Below are the code and all the weights of a small trained network. Each question names an input and a class and asks about switching units off, where a switched-off unit gives its printed mean instead of its output.

import numpy as np


def w(rows, s, z=0):
    codes = np.array(rows[::2]) - 128.0
    scale = np.full(codes.shape[1], s)
    scale[-1] = z or s
    return codes * scale


def f(y):
    return np.maximum(y, 0)


def log_softmax(a):
    a = a - a.max(-1, keepdims=True)
    return a - np.log(np.exp(a).sum(-1, keepdims=True))


def net(x, mask):
    res = np.array(x, float).reshape(1, 5) / 4 @ E
    y = f(res @ A[0][:, :-1].T + A[0][:, -1])
    res = res + np.where(mask, y, B[0][:, -1]) @ B[0][:, :-1]
    return log_softmax(res[-1] @ U[:, :-1].T + U[:, -1])


A, B = {}, {}
E = w([
[57,192,136,96,58,139,108,193,183,113],'x0',
[182,208,183,144,116,122,203,123,156,156],'x1',
[208,100,177,44,86,100,105,94,124,164],'x2',
[145,26,168,106,139,180,151,190,182,98],'x3',
[88,157,246,106,164,145,180,164,64,107],'x4',
],0.012)
A[0] = w([
[89,94,51,89,176,105,70,112,100,167,224],'n1',
[131,133,158,88,12,143,135,126,212,168,147],'n2',
[110,231,118,184,101,80,101,117,102,169,172],'n3',
[130,106,164,158,187,227,202,186,198,103,129],'n4',
[216,52,163,70,98,111,116,144,198,160,69],'n5',
[23,208,125,74,74,95,74,158,249,144,105],'n6',
[148,188,200,104,137,189,191,138,77,93,92],'n7',
[181,52,143,89,92,152,108,142,177,178,127],'n8',
[61,102,137,106,117,202,120,181,80,11,162],'n9',
[14,109,158,67,175,209,102,182,102,3,158],'n10',
[178,120,18,173,143,147,68,96,176,134,181],'n11',
[138,141,179,89,117,101,142,98,128,212,253],'n12',
[97,120,164,136,55,140,138,254,194,70,179],'n13',
],0.0093,0.0037)
B[0] = w([
[144,99,174,156,102,114,95,130,198,84,204],'n1',
[132,144,116,112,178,101,48,168,128,177,194],'n2',
[86,213,87,43,190,100,85,65,176,154,215],'n3',
[176,77,143,232,77,129,170,116,134,92,224],'n4',
[148,172,144,166,147,70,94,87,120,161,207],'n5',
[174,194,67,112,166,72,73,77,70,172,230],'n6',
[132,100,125,215,60,179,124,150,152,119,202],'n7',
[127,167,96,150,184,98,107,67,175,180,197],'n8',
[51,118,138,91,88,143,144,199,161,2,225],'n9',
[60,135,167,92,116,127,150,195,122,31,254],'n10',
[84,138,179,120,109,125,144,222,165,12,234],'n11',
[97,154,101,159,202,122,77,107,114,121,190],'n12',
[106,171,112,139,158,130,32,253,133,111,225],'n13',
],0.0091,0.015)
U = w([
[151,75,146,178,121,143,176,51,199,122,110],'0',
[180,96,116,138,133,170,80,162,151,178,56],'1',
[128,173,96,81,213,121,87,23,70,183,192],'2',
[190,44,136,149,85,214,254,83,75,119,42],'3',
[54,85,135,110,129,171,131,196,166,45,202],'4',
[135,69,81,13,80,179,166,127,85,196,2],'5',
],0.0096,0.0035)

Each question gives the input, the list of numbers given to net, and the class t.
The units are the neurons (one row each of A and B). Each row of codes is followed by its name. A weight is (code - 128) times the scale printed after its matrix; where a second scale follows, it is the last column's (A, B and U).
mask holds one flag per neuron, in row order. A switched-off neuron (its flag False) gives its mean, the last column of its row in B, instead of its output. The means were averaged over made-up inputs and are rounded, as every weight is.
A unit's drop is (log p(t) with every unit on - log p(t) with that unit switched off) / (log p(t) with every unit on - log p(t) with every unit switched off).
The circuit of an input: a set's keep is (log p(t) with only the set's units on - log p(t) with every unit switched off) / (log p(t) with every unit on - log p(t) with every unit switched off). Starting from the 12 units with the biggest drops (on a tie, the unit counted first), units are removed one at a time, each time the one whose removal leaves the highest keep (on an exact tie, the one counted first), for as long as the keep stays at least 0.8.
units of the circuit, in order: the units of the circuit, biggest drop first
k most important neurons: the k neurons with the biggest drops, biggest first
drop when u is switched off: that unit's drop, to one decimal
input [-1,7,-4,-7,8], class 2: units of the circuit, in order => [n3]
input [-5,-2,3,1,-6], class 0: 3 most important neurons => [n10 n9 n13]
input [-2,8,-4,6,-4], class 0: units of the circuit, in order => [n4 n10]
input [-3,0,-1,-4,5], class 2: 3 most important neurons => [n11 n9 n10]
input [-7,5,-6,-4,6], class 0: 3 most important neurons => [n7 n6 n3]
input [8,-7,8,-4,4], class 2: 2 most important neurons => [n6 n11]
input [0,8,2,8,1], class 1: 2 most important neurons => [n13 n2]
input [-4,5,2,4,0], class 0: drop when n6 is switched off => 0.2
input [-4,3,0,4,1], class 0: drop when n2 is switched off => 0.0
input [0,7,-7,-2,-4], class 2: drop when n10 is switched off => 0.2
